Each row has a name. Each question is about the rows just above it.

[ 40  80  39  46 -34  78] = vuz
[  4 -68 -32 -10 -27 -69] = fidi
[ 37 -68   5 -10   3  38] = Tisa
Which entry of Tisa is missing from [ 38 -10 -68   5   3]? : [37]
Tisa without one entry, shuffled: [-68 -10   5   3  38]. Gone: : [37]
vuz without one entry, shuffled: [ 78  80  39  46 -34]. Gone: : [40]
Which entry of fidi is missing from [-27 -10 -68 -32 -69]? : [4]
Shuffled fidi with one entry gone: [-32   4 -27 -10 -69], missing : [-68]
Shuffled Tisa with one entry gone: [ 37 -68   3   5 -10], missing : [38]

[ 16   1 -16  16  41  47]  vefi
[ -4   1 -15  24   8  26]  nok
[ 16   1 -16  16 -23 -35]  resel
[ 16  17 -16 -15  20  20]  vene
vene without one entry, shuffled: [-16  20  20  16 -15]. Gone: : [17]
Which entry of vene is missing from [-16 -15  20  17  20]? : [16]
vene without one entry, shuffled: [ 17 -16  20  16  20]. Gone: : [-15]
vene without one entry, shuffled: [-15  17  20  16  20]. Gone: : [-16]
Which entry of resel is missing from [  1  16  16 -23 -35]? : [-16]

[-11   3  17  -1  18   1 -15  16 -18] -> lukuv
[-20 -63  29 -25   7  12 -62 -14  30] -> daso
[-11   3  17  -1   9   1 -15  16 -18] -> mig
mig without one entry, shuffled: [ -1  16 -18  17   1   9 -11   3]. Gone: : [-15]
Shuffled daso with one entry gone: [-14  30  12 -62 -25 -20   7  29], missing : [-63]
Shuffled daso with one entry gone: [-14 -20 -62 -63   7  12  30 -25], missing : [29]
mig without one entry, shuffled: [ 16   9 -18 -15  17 -11   1  -1]. Gone: : [3]

[-40  13  34 -39] : vipob
[36 -3 34 12] : tik
[ 27 -15 -21 -25] : zezez
[ 19 -31  47 -34] : Gesa
[20 -5 21  1] : miku
[ 75 -59  76   7] : ludub
[ 36 -20 -61 -17] : Nuni
ludub without one entry, shuffled: [ 76   7 -59]. Gone: : [75]
Shuffled Gesa with one entry gone: [ 19 -34  47], missing : [-31]
vipob without one entry, shuffled: [ 34 -40  13]. Gone: : [-39]
miku without one entry, shuffled: [-5  1 21]. Gone: : [20]
Which entry of zezez is missing from [-21 -15  27]? : [-25]

[ 13  11  16   3  14  13   0  17  14  -5  15  18  15   2  13  16  13   0
  17   6  10  -2  13  18  13  13  -4  13  -4  14  18 -16 -44   8  12   4
   6 -55 -44 -34  11   5   4   7 -45   7 -52] : poze
[13 11 16  3 14 13  0 17 14 -5 15 18 15  2 13 16 13  0 17  6 10 -2 13 18
 13 13 -4 13 -4 14 -1  5 18 -4 14 11 -4 18 16 10 15 -4 11 -4 15 12 18] : Vipe
[ 18  22  -8   7  15  15  -2 -38  15   9  13 -42  16  13  15 -26   9  -2
 -25  11  18   2  20 -41  12  13   8   9  10  16 -39  -7 -27  11  21   9
   5 -41 -27 -21  18   5   9   8 -29  12 -37] : Dede
[ 10  12 -14   4   7   8  -7 -53   9   8   8 -57   9   7   8 -44   5  -7
 -43   4   9   1  11 -55   7   6   7   5   8   9   8 -16   6   8  12   4
   6 -55 -44 -34  11   5   4   7 -45   7 -52] : Zibur
[-25 -24 -17  -7 -28 -28   7  17 -31   5 -32  16 -30  -5 -28  12 -25   7
   9 -11 -20   5 -27  15 -28 -24   4 -25   3 -30  15   7   7   3 -30 -19
   2  15  12  15 -35   4 -20   4  15 -26  14] : neded
Whose row is [ 13  11  16   3  14  13   0  17  14  -5  15  18  15   2  13  16  13   0
  17   6  10  -2  13  18  13  13  -4  13  -4  14  18 -16 -44   8  12   4
   6 -55 -44 -34  11   5   4   7 -45   7 -52]? : poze
Vipe without one entry, shuffled: [14 18 10 16 11 15 -4 13 14 -4 16 18 17 14 13 15 -1 16 11  5 13 13 -5 14
 11 13 -4 18 17 15  3 10 18 -4  2  0  0 13 13  6 12 18 -4 13 -4 15]. Gone: : [-2]

[ 17  42  -5   0 -31 -52  21  -4 -26  30 -10 -25  68 -14  31 -26 -35 -12
   8 -37] -> rotid
[ 29  13  -9 -32  22 -58   0 -15 -11  23   4   9  39 -31 -17   3  13  12
 -14  32] -> taki
[ 17  42  -5   6 -31   5  21  -4 -26  30 -10 -25  68 -14 -75 -26 -35 -12
   8 -37] -> laref
Which entry of rotid is missing from [ 31 -12  -5 -35 -25 -52 -10 -26   8 -14  17  68 -26  21  -4   0 -37  42
 -31]? : [30]
Shuffled laref with one entry gone: [-26  -5 -14   6  68 -37 -10  17 -31 -12   5  42 -35 -26  21  30  -4 -25
   8], missing : [-75]
Which entry of taki is missing from [ 12  13  23 -14  22 -32 -58  29 -15  13   3  32   0 -17 -31   9  39  -9
 -11]? : [4]
laref without one entry, shuffled: [-14  30  42  68 -25 -26 -75 -37   8 -26  -5 -10  17 -12  21  -4   5 -31
 -35]. Gone: : [6]

[  4  10  22  -6  -5   0   1   1  -7  14 -29   5 -26  16 -10   6   0  38
   2   8 -58 -11   4  37 -20  27 -46   0 -15   8   3 -20   1 -18 -18  -9
 -16  13   8 -41  35 -21 -20 -20   1 -23 -35  22   1   6  16  -8 -22   4
   1  23  -3 -34] : zat
[-25  26  38  27  -2 -27  25  21 -12  18 -23  -2   5   8 -13  -8 -31 -18
 -11  -4 -31   3  -5 -12 -46   1 -45 -31 -34   8 -17  20  18 -30   1 -20
 -49  51 -11   8  47  10  22 -15 -13 -30 -40 -21  13  -2   9 -33  32 -17
  -7  14  -7   1] : gav
[-29  14  38   7  -3 -34   2  17 -12 -12  -3   2 -20  13   8  11   7  -1
   0  -9 -12  -2 -14  -3 -11  -5 -11 -26 -11  13  -9  -1  22 -32  -6  -2
 -34  29 -11   8  47  10  22 -15 -22 -30 -40 -21  13  -2   5 -33  32 -17
  -7  14  -7   1] : gat
[-34  -3  42   7  -7 -13  29   5  -2   9  -8 -25 -13  22 -34   9 -27   1
  25  18  -4  15   0  -1 -42  18 -21 -27 -21  40  -7 -10  25 -34  -2  -3
 -62   8 -12 -17  27   7  -7  -6  23 -13 -55   7  29  -5  32 -21  24 -12
 -19  26 -12  -9] : fika
[-29  14  38   7  -3 -34   2  17 -12 -12  -3   2 -20  13 -31  11  11  -1
   0  -9 -12  -2 -14  -3 -30  -5 -11 -26 -11  13  -9  -1  22 -32  -6  -2
 -34  29 -11   8  47  10  22 -15 -13 -30 -40 -21  13  -2   5 -33  32 -17
  -7  14  -7   1] : Gekif
[ -2  10  16 -18  -8  13  11   1   7 -19  -6  -6 -27  28 -35  26  13  62
 -26  17 -21 -11  -8   2  -9  40  -6  13   0  37  -2   3 -26 -27 -18  16
  10  -3  21 -13   2   1 -24 -42  30 -33 -28  32   1 -12  13 -33 -12 -16
 -26  32   7 -36] : Per
[-29   5  34  15  -4 -28  13  11  -1   8  -6  -7   7   7 -18   0 -29 -20
   9  -2  -7   8 -17 -10 -37  -6 -18 -29 -18  12  -8  11  30 -23  -2  10
 -47  25 -16  -3  38   4  14   5  -9 -12 -40 -15  18   2  14 -16  29  -8
  -4   8 -13   9] : Nuzim
[ -6  21   4  26  -3  -5  21  15 -20  22 -15  -2   8  -3  12 -22 -16 -29
  19  -2  -8   8  -3  -5 -15  -4 -15 -16 -24  -6 -11   8   1  -6  13  31
 -23  30 -10 -14   8 -13   5  42 -18  -2 -23   9   2  14   2  -7   1   0
  -2  -7 -20  34] : pokel
[-25  26  38  27  -2 -27  25  21 -12  18 -23  -2   5   8 -13  -8 -31 -18
 -11  -4 -31   3  -5 -12 -46   1 -45 -31 -34   8 -17  20  18 -30   1 -20
 -49  51 -13 -18  50 -12  11  20 -23 -26 -62   0  14  11  13 -26  16  -9
 -10  11 -22  20] : Kapu
Gekif without one entry, shuffled: [-33  -9 -40  -6  -7  -2  -1 -17  13  -3  -2  13 -13 -29  10 -26 -20  -5
  -3   7 -12 -32 -14 -34   8  11   0  -9 -11  14   2  -1 -30 -30  38   1
  29 -34 -21 -12   5  13  -7  47  14  22 -11   2 -12  -3  32  11 -15  22
  -2  17 -11]. Gone: : [-31]
Shuffled pokel with one entry gone: [ 31  22   5 -10  34  -5  -7   0   1 -20 -23  -6  -2  -3  -3  -2  26  42
  15 -18   2 -24  21  -2 -15 -15  -2   8 -23  -6  13   9  -7 -20  -4 -15
 -22   8  30 -16 -11  12   8 -16  -5   2  -6 -29   4  -3  19   8  14  -8
   1  21 -13], missing : [-14]
Which entry of fika is missing from [-12 -17 -21 -42 -21 -21 -13  22  29  -6  23  -3  -8  -2 -27 -27 -55   9
 -12 -13 -12  -1  25   7  18  27 -13  26  -7   8  25  29   0  24 -10 -62
   5  42 -34  -2  -9   1  -4  40  15  18 -34  -7 -34   7   9 -19  -7 -25
   7  32  -3]? : [-5]

[-15  11 -13 -15 -17 -15 -10 -11 -27  -7 -18  -3  -5  -4 -15   6   3   1
 -20  -5 -16  -1 -16   3 -16 -16  10  -6 -28  11 -15  -7  -5 -14 -21 -22
   8 -11  10   8 -23 -25 -21   8 -21 -18 -10] -> sog
[ -2  18   7   7 -56 -58 -43   5 -70   6 -61  11   9 -25   7   2  -8 -16
   8  10 -56 -16 -56   9 -59  11  18 -31 -71  20 -57   9  10   7   6 -65
  15   8  18  19 -65 -67   0  19   0  11 -41] -> nal
[ 16 -13  15  18  19  21  17  17  23  15  22  14  14   8  16  -5  -1   2
  19  15  20   4  20   4  22  19 -13  10  23 -14  21  16  15  18  19  23
  -6  14 -13 -13  21  22  18 -13  18  20  15] -> Sot
[  7   5  16  19 -35 -35 -21  16 -50  18 -39  24  21 -13  16  -1  -5  -9
  17  23 -34  -8 -34  14 -36  22   4 -17 -52   5 -33  22  23  18  14 -44
   9  17   4   2 -44 -47   9   2   9  21 -36] -> Taga
[ 9 -6  9 13  1  7  4  2  3 10  7 11 11 -2 10 -5 -5 -6 15 12  5 -2  5  3
  7 17 -5 -3  5 -6  7 13 12 13 13  5 -2  8 -5 -4  2  4 11 -4 11 17  2] -> riki
[-22   6 -29 -33  17  14  11 -28  19 -24  14 -26 -25  12 -32   9  11  13
 -39 -27  15   9  15  -8  14 -39   5  14  18   5  14 -29 -27 -33 -36  17
  -1 -27   5   4  19  18 -30   4 -30 -40  12] -> rir
[ 16 -13  15  18  19  21  17  17  23  15  22  14  14   8  16  -5  -1   2
  19  15  20   4  20   4  22  19 -13  10  23 -14  21  16  15  18  19  23
  -6  14 -13 -13  21  22  18 -13  18  20  15] is in which row? : Sot
[  7   5  16  19 -35 -35 -21  16 -50  18 -39  24  21 -13  16  -1  -5  -9
  17  23 -34  -8 -34  14 -36  22   4 -17 -52   5 -33  22  23  18  14 -44
   9  17   4   2 -44 -47   9   2   9  21 -36] is in which row? : Taga
Shuffled nal with one entry gone: [  6  18 -57   8   9  15  19   9   7   0 -56 -61 -71   0  10   7 -25 -65
 -56  -8  11 -16  11   2  -2  18 -59  10   6 -70 -41 -58 -16  18 -56 -67
 -65 -43  11  20   7  19   8 -31   7   9], missing : [5]

[ 14 -50 -27  10  13  19  24  42] -> bifam
[ 27  15 -26 -16 -15   4  -1 -34] -> Neku
[  8 -18   9  72  39  11  71  12] -> nufe
[ 76 -31  39 -18  30 -16  18 -26] -> lape
[-31  25 -21 -18  -4  30   6 -16] -> gogaf
[ 22  27 -28 -11  31 -27  -9   2] -> gipi
[  8 -18   9  72  39  11   5   4] -> Zusub
[-14  15  17   2   1   2  19  -6] -> Talov
[ 11   7   0  14   1   9 -16 -33] -> Geze
[63 26 10 -3 62 15 -4 38] -> gerun
gerun without one entry, shuffled: [38 -4 62 -3 26 63 10]. Gone: : [15]
nufe without one entry, shuffled: [ 72  71 -18  11   9  39  12]. Gone: : [8]
Which entry of gipi is missing from [ 27 -28  31 -27   2 -11  -9]? : [22]
Shuffled nufe with one entry gone: [ 11 -18   9  39   8  12  71], missing : [72]
Shuffled gerun with one entry gone: [26 -3 62 15 10 -4 38], missing : [63]

